Here is a tiny trained network, its code and every weight. The questions are about switching its units off for an input and a class, where a switched-off unit gives its printed mean instead of its output.

import numpy as np


def w(rows, s, z=0):
    codes = np.array(rows[::2]) - 128.0
    scale = np.full(codes.shape[1], s)
    scale[-1] = z or s
    return codes * scale


def norm(h):
    return h / np.sqrt((h * h).mean(-1, keepdims=True) + 1e-5)


def f(y):
    return np.maximum(y, 0)


def log_softmax(a):
    a = a - a.max(-1, keepdims=True)
    return a - np.log(np.exp(a).sum(-1, keepdims=True))


def net(x, mask):
    res = np.array(x, float).reshape(1, 8) / 4 @ E
    u = 0
    for l in range(2):
        y = f(norm(res) @ A[l][:, :-1].T + A[l][:, -1])
        res = res + np.where(mask[u : u + 6], y, B[l][:, -1]) @ B[l][:, :-1]
        u += 6
    return log_softmax(norm(res)[-1] @ U[:, :-1].T + U[:, -1])


A, B = {}, {}
E = w([
[158,80,121,153,228,241,48,88,235,148,156,63],'x0',
[94,55,40,41,196,144,223,222,88,179,46,98],'x1',
[116,128,126,171,133,121,128,130,119,118,144,133],'x2',
[139,124,134,120,129,126,132,129,128,127,127,133],'x3',
[134,147,120,133,147,132,125,122,124,115,124,120],'x4',
[111,143,124,150,126,114,74,135,125,122,124,142],'x5',
[108,141,104,136,140,133,140,114,129,95,144,132],'x6',
[194,122,1,156,118,140,163,124,161,218,47,216],'x7',
],0.0063)
A[0] = w([
[61,148,115,153,158,113,138,116,72,153,21,151,46],'0.n0',
[126,135,119,164,150,164,176,124,254,131,75,157,4],'0.n1',
[204,220,94,115,49,137,167,60,83,212,176,192,56],'0.n2',
[92,89,206,104,246,161,116,100,210,143,166,103,52],'0.n3',
[67,147,188,69,243,113,162,209,87,154,177,67,168],'0.n4',
[144,151,240,144,55,121,106,179,138,45,207,34,144],'0.n5',
],0.0049,0.0024)
B[0] = w([
[115,151,105,130,112,150,173,240,185,145,125,144,165],'0.n0',
[158,116,172,30,111,46,40,144,116,176,188,137,168],'0.n1',
[69,128,95,239,95,115,96,15,60,73,61,146,193],'0.n2',
[59,201,206,152,167,198,91,112,182,172,79,167,216],'0.n3',
[3,124,103,118,104,93,70,155,105,179,129,161,212],'0.n4',
[177,197,219,51,147,135,196,123,143,139,114,130,253],'0.n5',
],0.0075,0.0064)
A[1] = w([
[226,103,106,149,161,128,68,122,205,208,163,119,187],'1.n0',
[27,122,211,137,90,162,136,166,108,88,112,76,232],'1.n1',
[175,86,92,185,165,156,82,60,176,178,188,129,29],'1.n2',
[130,189,91,41,125,109,117,97,154,187,190,96,254],'1.n3',
[102,168,254,76,132,17,155,185,103,100,126,142,115],'1.n4',
[177,74,83,105,208,148,97,127,156,152,127,115,5],'1.n5',
],0.0059,0.0027)
B[1] = w([
[181,75,55,123,151,130,181,147,76,19,235,68,207],'1.n0',
[225,101,79,72,147,192,25,86,209,132,104,99,244],'1.n1',
[158,164,140,34,18,61,204,68,87,92,123,43,175],'1.n2',
[104,104,165,243,62,39,190,149,53,156,134,191,208],'1.n3',
[160,68,11,164,117,141,187,130,99,78,208,55,255],'1.n4',
[2,110,104,81,70,62,105,161,153,76,151,48,159],'1.n5',
],0.0072,0.0071)
U = w([
[228,132,117,101,37,97,179,13,99,62,236,56,183],'0',
[39,3,47,40,135,67,143,223,49,133,205,37,184],'1',
[83,159,156,214,70,17,105,33,43,118,67,250,165],'2',
[118,103,82,130,136,77,227,206,79,220,20,234,185],'3',
[214,155,221,113,182,205,80,53,172,110,219,61,2],'4',
[50,67,118,25,210,221,34,137,209,219,75,91,53],'5',
],0.0062,0.0023)

Each question gives the input, the list of numbers given to net, and the class t.
The units are the neurons (one row each of A and B). Each row of codes is followed by its name. A weight is (code - 128) times the scale printed after its matrix; where a second scale follows, it is the last column's (A, B and U).
mask holds one flag per neuron, layer by layer. A switched-off neuron (its flag False) gives its mean, the last column of its row in B, instead of its output. The means were averaged over made-up inputs and are rounded, as every weight is.
A unit's drop is (log p(t) with every unit on - log p(t) with that unit switched off) / (log p(t) with every unit on - log p(t) with every unit switched off).
The circuit of an input: a set's keep is (log p(t) with only the set's units on - log p(t) with every unit switched off) / (log p(t) with every unit on - log p(t) with every unit switched off). Starting from all 12 units, units are removed one at a time, each time the one whose removal leaves the highest keep (on an exact tie, the one counted first), for as long as the keep stays at least 0.8.
units of the circuit, in order: the units of the circuit, biggest drop first
most important unit: the unit with the biggest drop
top k neurons: the k neurons with the biggest drops, biggest first
top k neurons in layer l: the k neurons of layer l with the biggest drops, biggest first
drop of u: that unit's drop, to one decimal
input [6,5,-4,-6,3,-2,3,8], class 1: most important unit -> 1.n5
input [1,-3,-4,-6,8,-5,-8,-1], class 4: top 4 neurons -> 0.n3; 1.n2; 0.n1; 1.n0
input [8,-2,1,3,-5,4,4,1], class 0: top 2 neurons -> 1.n2; 1.n0
input [5,1,4,7,4,6,-8,-7], class 5: units of the circuit, in order -> 0.n4; 0.n3
input [2,8,4,5,2,4,3,-8], class 5: top 2 neurons in layer 1 -> 1.n1; 1.n0
input [2,0,8,-5,1,-1,7,-8], class 4: top 2 neurons in layer 0 -> 0.n5; 0.n3
input [8,-7,1,-1,-6,-3,-4,2], class 0: top 3 neurons -> 1.n2; 1.n0; 1.n1
input [8,5,5,8,-7,3,-4,1], class 1: top 2 neurons -> 1.n0; 1.n5
input [8,-6,-4,2,6,7,4,6], class 0: top 2 neurons -> 1.n2; 1.n0
input [0,-6,1,1,8,-5,5,6], class 2: top 4 neurons -> 0.n2; 1.n4; 1.n1; 1.n0
input [-1,4,6,8,-2,-4,4,1], class 3: top 2 neurons in layer 0 -> 0.n1; 0.n5
input [2,3,7,6,-7,7,-7,-5], class 5: top 2 neurons in layer 1 -> 1.n1; 1.n0
input [3,3,-6,-5,3,-3,-8,7], class 1: drop of 1.n5 -> 0.2
input [6,-6,8,-8,-1,7,3,5], class 0: units of the circuit, in order -> 1.n2
input [-7,-3,-2,-2,-6,8,-6,-2], class 0: drop of 1.n4 -> 0.5
input [3,2,0,7,0,7,6,8], class 1: drop of 1.n0 -> 0.1
input [-3,-3,3,3,7,-5,7,7], class 2: drop of 0.n2 -> 0.3
